Below are the code and all the weights of a small trained network. Each question names an input and a class and asks about switching units off, where a switched-off unit gives its printed mean instead of its output.

import numpy as np


def w(rows, s, z=0):
    codes = np.array(rows[::2]) - 128.0
    scale = np.full(codes.shape[1], s)
    scale[-1] = z or s
    return codes * scale


def f(y):
    return np.maximum(y, 0)


def log_softmax(a):
    a = a - a.max(-1, keepdims=True)
    return a - np.log(np.exp(a).sum(-1, keepdims=True))


def net(x, mask):
    res = np.array(x, float).reshape(1, 5) / 4 @ E
    y = f(res @ A[0][:, :-1].T + A[0][:, -1])
    res = res + np.where(mask, y, B[0][:, -1]) @ B[0][:, :-1]
    return log_softmax(res[-1] @ U[:, :-1].T + U[:, -1])


A, B = {}, {}
E = w([
[97,247,210,114,112,107,138],'x0',
[216,107,253,159,193,95,111],'x1',
[241,182,45,164,171,107,189],'x2',
[108,177,148,152,77,119,174],'x3',
[121,184,171,125,187,129,114],'x4',
],0.0067)
A[0] = w([
[51,233,192,46,78,70,58,93],'N0',
[201,152,130,236,50,112,161,204],'N1',
[10,110,109,57,177,94,156,6],'N2',
[141,116,204,183,181,71,128,250],'N3',
[224,235,6,190,165,155,148,65],'N4',
[28,45,201,61,3,186,81,66],'N5',
[176,175,41,94,151,80,182,172],'N6',
[12,137,42,70,82,73,85,82],'N7',
],0.0066,0.0021)
B[0] = w([
[69,69,133,222,135,136,88,220],'N0',
[67,178,60,130,231,253,90,219],'N1',
[160,81,141,139,40,156,189,155],'N2',
[132,243,49,73,81,138,95,240],'N3',
[158,82,187,179,147,160,109,254],'N4',
[170,190,178,138,223,147,235,249],'N5',
[167,115,169,125,186,168,184,224],'N6',
[203,191,202,25,61,89,172,205],'N7',
],0.0064,0.0056)
U = w([
[126,83,205,167,184,164,249,7],'0',
[58,133,69,88,172,115,175,252],'1',
[144,118,119,175,145,1,224,229],'2',
[162,146,135,84,82,122,179,95],'3',
[77,85,134,194,106,120,161,58],'4',
],0.0061,0.0021)

Each question gives the input, the list of numbers given to net, and the class t.
The units are the neurons (one row each of A and B). Each row of codes is followed by its name. A weight is (code - 128) times the scale printed after its matrix; where a second scale follows, it is the last column's (A, B and U).
mask holds one flag per neuron, in row order. A switched-off neuron (its flag False) gives its mean, the last column of its row in B, instead of its output. The means were averaged over made-up inputs and are rounded, as every weight is.
A unit's drop is (log p(t) with every unit on - log p(t) with that unit switched off) / (log p(t) with every unit on - log p(t) with every unit switched off).
The circuit of an input: a set's keep is (log p(t) with only the set's units on - log p(t) with every unit switched off) / (log p(t) with every unit on - log p(t) with every unit switched off). Starting from all 8 units, units are removed one at a time, each time the one whose removal leaves the highest keep (on an exact tie, the one counted first), for as long as the keep stays at least 0.8.
units of the circuit, in order: the units of the circuit, biggest drop first
top k neurons: the k neurons with the biggest drops, biggest first
drop when u is switched off: that unit's drop, to one decimal
input [-2,-5,-7,-5,4], class 0: top 4 neurons => (N5, N3, N2, N0)
input [7,4,-1,3,3], class 4: units of the circuit, in order => (N0, N5)
input [1,-7,-7,-4,7], class 0: top 4 neurons => (N5, N3, N0, N2)
input [-2,8,-4,8,-6], class 1: top neuron => (N3)
input [0,-6,8,2,8], class 0: units of the circuit, in order => (N4, N6)
input [8,-3,-8,2,-2], class 0: top 3 neurons => (N5, N0, N3)
input [-5,-1,-8,-4,-7], class 0: top 2 neurons => (N5, N3)
input [4,-5,-8,2,1], class 0: top 4 neurons => (N5, N0, N3, N2)
input [4,5,0,8,6], class 1: drop when N5 is switched off => 0.1
input [3,-7,-8,0,-3], class 0: drop when N5 is switched off => 0.9
input [0,7,1,8,2], class 1: drop when N7 is switched off => 0.1
